Below are the code and all the weights of a small trained network. Each question names an input and a target symbol and asks about switching units off, where a switched-off unit gives its printed mean instead of its output.

import numpy as np


def w(rows, s, z=0):
    codes = np.array(rows[::2]) - 128.0
    scale = np.full(codes.shape[1], s)
    scale[-1] = z or s
    return codes * scale


def norm(h):
    return h / np.sqrt((h * h).mean(-1, keepdims=True) + 1e-5)


def f(y):
    return y / 2 * (1 + np.tanh(0.7978845608 * (y + 0.044715 * y**3)))


def softmax(a):
    e = np.exp(a - a.max(-1, keepdims=True))
    return e / e.sum(-1, keepdims=True)


def log_softmax(a):
    a = a - a.max(-1, keepdims=True)
    return a - np.log(np.exp(a).sum(-1, keepdims=True))


def net(x, mask):
    ids = ['ΓΞΨαβδεμστ'.index(c) for c in x.split()]
    T = len(ids)
    res = E[ids] + P[:T]
    q, k, v = (norm(res) @ M[0].T for M in (Q, K, V))
    z = softmax(np.where(np.tri(T) > 0, q @ k.T / 3**0.5, -1e9)) @ v
    res = res + np.where(mask[0], z, O[0][:, -1]) @ O[0][:, :-1]
    y = f(norm(res) @ A[0][:, :-1].T + A[0][:, -1])
    res = res + np.where(mask[1:17], y, B[0][:, -1]) @ B[0][:, :-1]
    return log_softmax(norm(res)[-1] @ U[:, :-1].T + U[:, -1])


Q, K, V, O, A, B = {}, {}, {}, {}, {}, {}
E = w([
[155,28,171,145,154],'Γ',
[75,71,166,22,166],'Ξ',
[121,124,122,203,99],'Ψ',
[100,84,143,74,73],'α',
[94,139,163,60,144],'β',
[31,140,142,138,144],'δ',
[47,75,249,106,63],'ε',
[38,138,103,140,177],'μ',
[116,174,214,155,110],'σ',
[158,202,143,137,221],'τ',
],0.021)
P = w([
[170,14,255,221,224],'0',
[151,14,234,177,176],'1',
[138,32,217,178,170],'2',
[144,42,193,143,155],'3',
[141,57,185,139,149],'4',
[136,72,177,130,146],'5',
[133,81,161,140,129],'6',
[131,95,151,119,134],'7',
[119,110,143,105,130],'8',
[117,117,130,99,119],'9',
[98,135,123,103,122],'10',
[95,151,112,84,115],'11',
[95,158,104,90,115],'12',
[87,154,105,88,105],'13',
],0.0071)
Q[0] = w([
[125,104,137,108,112],'H0',
[73,136,186,137,122],'H0',
[251,198,67,97,158],'H0',
],0.022)
K[0] = w([
[104,124,116,123,120],'H0',
[113,203,118,159,124],'H0',
[134,2,185,171,193],'H0',
],0.018)
V[0] = w([
[90,93,104,169,248],'H0',
[192,209,231,105,157],'H0',
[189,122,49,93,159],'H0',
],0.011)
O[0] = w([
[42,218,65,120,152,206],'H0',
[193,158,97,47,116,215],'H0',
[44,163,254,166,217,2],'H0',
],0.0078,0.0087)
A[0] = w([
[199,160,162,154,189,202],'N0',
[116,76,57,113,169,85],'N1',
[59,105,102,84,37,158],'N2',
[73,63,87,195,100,144],'N3',
[111,183,171,184,162,85],'N4',
[86,79,110,122,194,122],'N5',
[37,51,161,178,119,127],'N6',
[170,159,65,250,103,5],'N7',
[78,90,158,111,92,92],'N8',
[133,213,145,87,76,194],'N9',
[152,166,29,168,182,91],'N10',
[98,109,159,120,119,84],'N11',
[184,124,194,186,54,94],'N12',
[119,89,194,77,112,125],'N13',
[42,172,134,135,86,144],'N14',
[159,167,177,94,82,2],'N15',
],0.015,0.0046)
B[0] = w([
[146,185,174,72,188,153],'N0',
[194,105,80,153,128,175],'N1',
[79,209,123,74,107,250],'N2',
[112,151,83,127,71,184],'N3',
[167,154,127,126,90,138],'N4',
[184,79,100,98,179,166],'N5',
[78,78,105,134,137,174],'N6',
[140,119,170,254,168,144],'N7',
[83,98,149,131,119,154],'N8',
[155,117,170,189,171,203],'N9',
[167,187,145,96,99,184],'N10',
[118,96,131,106,118,129],'N11',
[141,83,160,82,39,161],'N12',
[100,98,192,167,153,177],'N13',
[107,133,111,180,165,184],'N14',
[153,106,165,120,165,148],'N15',
],0.028,0.011)
U = w([
[107,88,102,42,188,2],'Γ',
[156,137,114,245,73,103],'Ξ',
[211,190,148,76,60,189],'Ψ',
[166,187,153,152,222,161],'α',
[179,54,73,137,128,112],'β',
[56,81,165,157,75,83],'δ',
[66,141,135,110,53,126],'ε',
[77,161,39,164,134,183],'μ',
[175,109,213,153,107,117],'σ',
[139,188,17,135,131,94],'τ',
],0.012,0.0059)

Each question gives the input, a string of symbols that net reads in full, and the target symbol t.
The units are the heads (3 rows each of Q, K, V and O) and the neurons (one row each of A and B). Each row of codes is followed by its name. A weight is (code - 128) times the scale printed after its matrix; where a second scale follows, it is the last column's (O, A, B and U).
mask holds one flag per unit, heads first, then neurons. A switched-off unit (its flag False) gives its mean, the last column of its rows in O or B, instead of its output. The means were averaged over made-up inputs and are rounded, as every weight is.
A unit's drop is (log p(t) with every unit on - log p(t) with that unit switched off) / (log p(t) with every unit on - log p(t) with every unit switched off).
The circuit of an input: a set's keep is (log p(t) with only the set's units on - log p(t) with every unit switched off) / (log p(t) with every unit on - log p(t) with every unit switched off). Starting from the 12 units with the biggest drops (on a tie, the unit counted first), units are removed one at a time, each time the one whose removal leaves the highest keep (on an exact tie, the one counted first), for as long as the keep stays at least 0.8.
units of the circuit, in order: the units of the circuit, biggest drop first
k most important neurons: the k neurons with the biggest drops, biggest first
drop of u: that unit's drop, to one decimal
input Ξ Γ α σ τ, target Ψ: 3 most important neurons	(N10, N4, N14)
input α τ μ μ ε Γ α Γ τ Γ, target α: 2 most important neurons	(N0, N12)
input τ σ β σ Ψ Γ Γ, target β: 2 most important neurons	(N2, N10)
input ε τ Γ σ Ψ β σ μ, target Ψ: units of the circuit, in order	(N10)
input μ Ψ μ μ α, target μ: units of the circuit, in order	(H0, N14)
input Ψ α τ α Γ μ μ σ Ξ Γ δ μ ε Γ, target μ: 2 most important neurons	(N3, N6)
input Γ τ Ψ Γ μ σ Ψ Γ μ δ τ Ξ, target α: units of the circuit, in order	(N3, N12)
input Γ Ψ β, target α: 3 most important neurons	(N12, N3, N9)
input δ τ μ Ψ σ σ Ξ Γ σ μ Γ τ Ξ α, target α: units of the circuit, in order	(N9, N12)
input δ Ψ μ σ σ, target σ: 2 most important neurons	(N9, N2)
input μ σ μ μ α Γ Ψ μ τ δ, target α: 3 most important neurons	(N9, N3, N6)
input δ Ψ Ψ σ δ Ξ α ε μ β δ α β, target α: 4 most important neurons	(N9, N3, N6, N12)
input β δ Γ Ξ μ δ μ σ τ Ξ μ, target α: 3 most important neurons	(N3, N14, N6)
input τ τ Ξ, target α: units of the circuit, in order	(N12)
input Ψ ε β Ξ Ψ ε δ σ σ Ξ α β Γ, target σ: 2 most important neurons	(N2, N13)
input β ε Γ σ Γ α σ Γ σ Γ σ δ, target Ψ: 2 most important neurons	(N6, N14)
input Ψ δ Ξ ε δ τ β Γ Ψ α Ξ Ψ ε, target δ: 3 most important neurons	(N13, N6, N8)
input μ σ Ξ Γ α τ Ψ Γ μ τ Ξ Ψ Ψ Γ, target β: drop of N14	0.0
input σ σ μ Ψ Γ Ψ μ α τ σ, target α: drop of N9	0.5
input Ψ β τ Ξ Γ μ Γ β Ψ, target Ξ: units of the circuit, in order	(N7)
input μ Γ μ α δ μ δ β μ Ξ, target μ: drop of N2	0.2
input τ σ Γ ε Ψ α Γ α, target δ: drop of H0	0.7
